Here is a tiny trained network, its code and every weight. The questions are about switching its units off for an input and a class, where a switched-off unit gives its printed mean instead of its output.

import numpy as np


def w(rows, s, z=0):
    codes = np.array(rows[::2]) - 128.0
    scale = np.full(codes.shape[1], s)
    scale[-1] = z or s
    return codes * scale


def norm(h):
    return h / np.sqrt((h * h).mean(-1, keepdims=True) + 1e-5)


def f(y):
    return y / 2 * (1 + np.tanh(0.7978845608 * (y + 0.044715 * y**3)))


def log_softmax(a):
    a = a - a.max(-1, keepdims=True)
    return a - np.log(np.exp(a).sum(-1, keepdims=True))


def net(x, mask):
    res = np.array(x, float).reshape(1, 6) / 4 @ E
    u = 0
    for l in range(3):
        y = f(norm(res) @ A[l][:, :-1].T + A[l][:, -1])
        res = res + np.where(mask[u : u + 4], y, B[l][:, -1]) @ B[l][:, :-1]
        u += 4
    return log_softmax(norm(res)[-1] @ U[:, :-1].T + U[:, -1])


A, B = {}, {}
E = w([
[173,185,176,204,68,66,66,145],'x0',
[142,98,165,51,113,100,72,113],'x1',
[68,186,232,2,205,180,79,80],'x2',
[130,151,100,91,178,116,108,163],'x3',
[117,108,133,136,116,135,104,113],'x4',
[128,157,94,135,163,113,133,146],'x5',
],0.007)
A[0] = w([
[95,231,237,135,134,85,106,111,147],'0.n0',
[161,3,36,108,86,91,191,85,252],'0.n1',
[9,141,129,118,162,98,160,92,167],'0.n2',
[131,129,182,184,99,126,80,209,192],'0.n3',
],0.0066,0.0031)
B[0] = w([
[163,95,111,146,160,205,103,42,234],'0.n0',
[136,119,59,104,176,110,101,170,254],'0.n1',
[141,1,173,115,114,113,134,69,170],'0.n2',
[146,178,124,115,124,116,73,81,196],'0.n3',
],0.013,0.0061)
A[1] = w([
[110,51,150,100,104,78,148,67,79],'1.n0',
[165,123,93,77,131,157,118,173,64],'1.n1',
[71,183,140,145,214,117,110,83,5],'1.n2',
[142,196,155,169,52,2,94,157,182],'1.n3',
],0.008,0.0028)
B[1] = w([
[75,186,99,115,153,144,157,138,173],'1.n0',
[95,53,96,253,71,94,83,133,160],'1.n1',
[129,116,146,108,100,185,118,79,144],'1.n2',
[216,169,152,82,145,195,60,178,254],'1.n3',
],0.013,0.0044)
A[2] = w([
[79,128,116,57,163,107,127,120,82],'2.n0',
[72,78,223,56,151,95,172,100,137],'2.n1',
[104,21,100,57,200,127,124,200,252],'2.n2',
[165,54,203,189,165,141,1,112,156],'2.n3',
],0.0061,0.003)
B[2] = w([
[49,41,200,203,184,206,228,156,140],'2.n0',
[91,118,158,76,139,219,167,124,176],'2.n1',
[80,60,85,220,90,97,177,96,254],'2.n2',
[254,210,93,133,138,123,238,160,245],'2.n3',
],0.0093,0.0057)
U = w([
[122,83,51,222,145,59,138,148,254],'0',
[95,143,255,171,131,23,67,123,2],'1',
[38,220,208,70,65,51,118,166,2],'2',
[216,232,104,125,110,112,66,190,254],'3',
[53,74,167,69,185,201,217,77,162],'4',
[113,139,217,117,64,90,125,168,2],'5',
[34,164,194,144,110,86,49,166,2],'6',
[199,175,173,104,183,200,135,44,213],'7',
],0.0093,0.0036)

Each question gives the input, the list of numbers given to net, and the class t.
The units are the neurons (one row each of A and B). Each row of codes is followed by its name. A weight is (code - 128) times the scale printed after its matrix; where a second scale follows, it is the last column's (A, B and U).
mask holds one flag per neuron, layer by layer. A switched-off neuron (its flag False) gives its mean, the last column of its row in B, instead of its output. The means were averaged over made-up inputs and are rounded, as every weight is.
A unit's drop is (log p(t) with every unit on - log p(t) with that unit switched off) / (log p(t) with every unit on - log p(t) with every unit switched off).
The circuit of an input: a set's keep is (log p(t) with only the set's units on - log p(t) with every unit switched off) / (log p(t) with every unit on - log p(t) with every unit switched off). Starting from all 12 units, units are removed one at a time, each time the one whose removal leaves the highest keep (on an exact tie, the one counted first), for as long as the keep stays at least 0.8.
units of the circuit, in order: the units of the circuit, biggest drop first
unit that matters most: the unit with the biggest drop
k most important neurons: the k neurons with the biggest drops, biggest first
k most important neurons of layer l: the k neurons of layer l with the biggest drops, biggest first
drop when u is switched off: that unit's drop, to one decimal
input [-1,3,5,5,-1,-8], class 4: unit that matters most	1.n3
input [-5,6,0,7,0,-3], class 0: units of the circuit, in order	(1.n1 2.n2)
input [3,-8,-7,-4,1,2], class 3: units of the circuit, in order	(1.n3 0.n0 2.n2)
input [-2,6,8,-3,-4,4], class 4: units of the circuit, in order	(1.n3 2.n0)
input [3,3,-6,0,-6,0], class 3: units of the circuit, in order	(1.n3 0.n0)
input [0,-3,1,2,-3,6], class 4: 2 most important neurons	(0.n1 0.n2)
input [1,8,-6,-6,-6,-5], class 3: units of the circuit, in order	(0.n0 1.n3)
input [8,4,2,7,-3,-6], class 7: 2 most important neurons	(0.n0 0.n1)
input [3,-3,0,-8,-8,-4], class 3: units of the circuit, in order	(0.n2 2.n2)
input [0,8,3,0,0,2], class 4: units of the circuit, in order	(1.n3 2.n0)
input [0,-4,1,6,-3,6], class 4: 2 most important neurons	(0.n1 1.n3)
input [-8,-7,0,-7,-4,0], class 0: 2 most important neurons	(0.n1 2.n2)
input [-1,-1,7,-2,-6,1], class 4: 2 most important neurons	(0.n2 1.n3)
input [-8,4,-1,-3,6,5], class 0: unit that matters most	0.n1
input [6,1,1,2,0,1], class 7: 2 most important neurons of layer 0	(0.n0 0.n1)
input [6,-3,-7,8,8,-4], class 3: drop when 0.n1 is switched off	0.0
input [8,-8,-7,-4,6,-3], class 3: drop when 1.n3 is switched off	0.1
input [-6,4,-2,-2,2,-4], class 0: drop when 0.n1 is switched off	0.2
input [0,-1,1,-5,-6,4], class 4: 2 most important neurons of layer 1	(1.n3 1.n0)
input [7,0,4,6,-2,1], class 7: units of the circuit, in order	(0.n0)
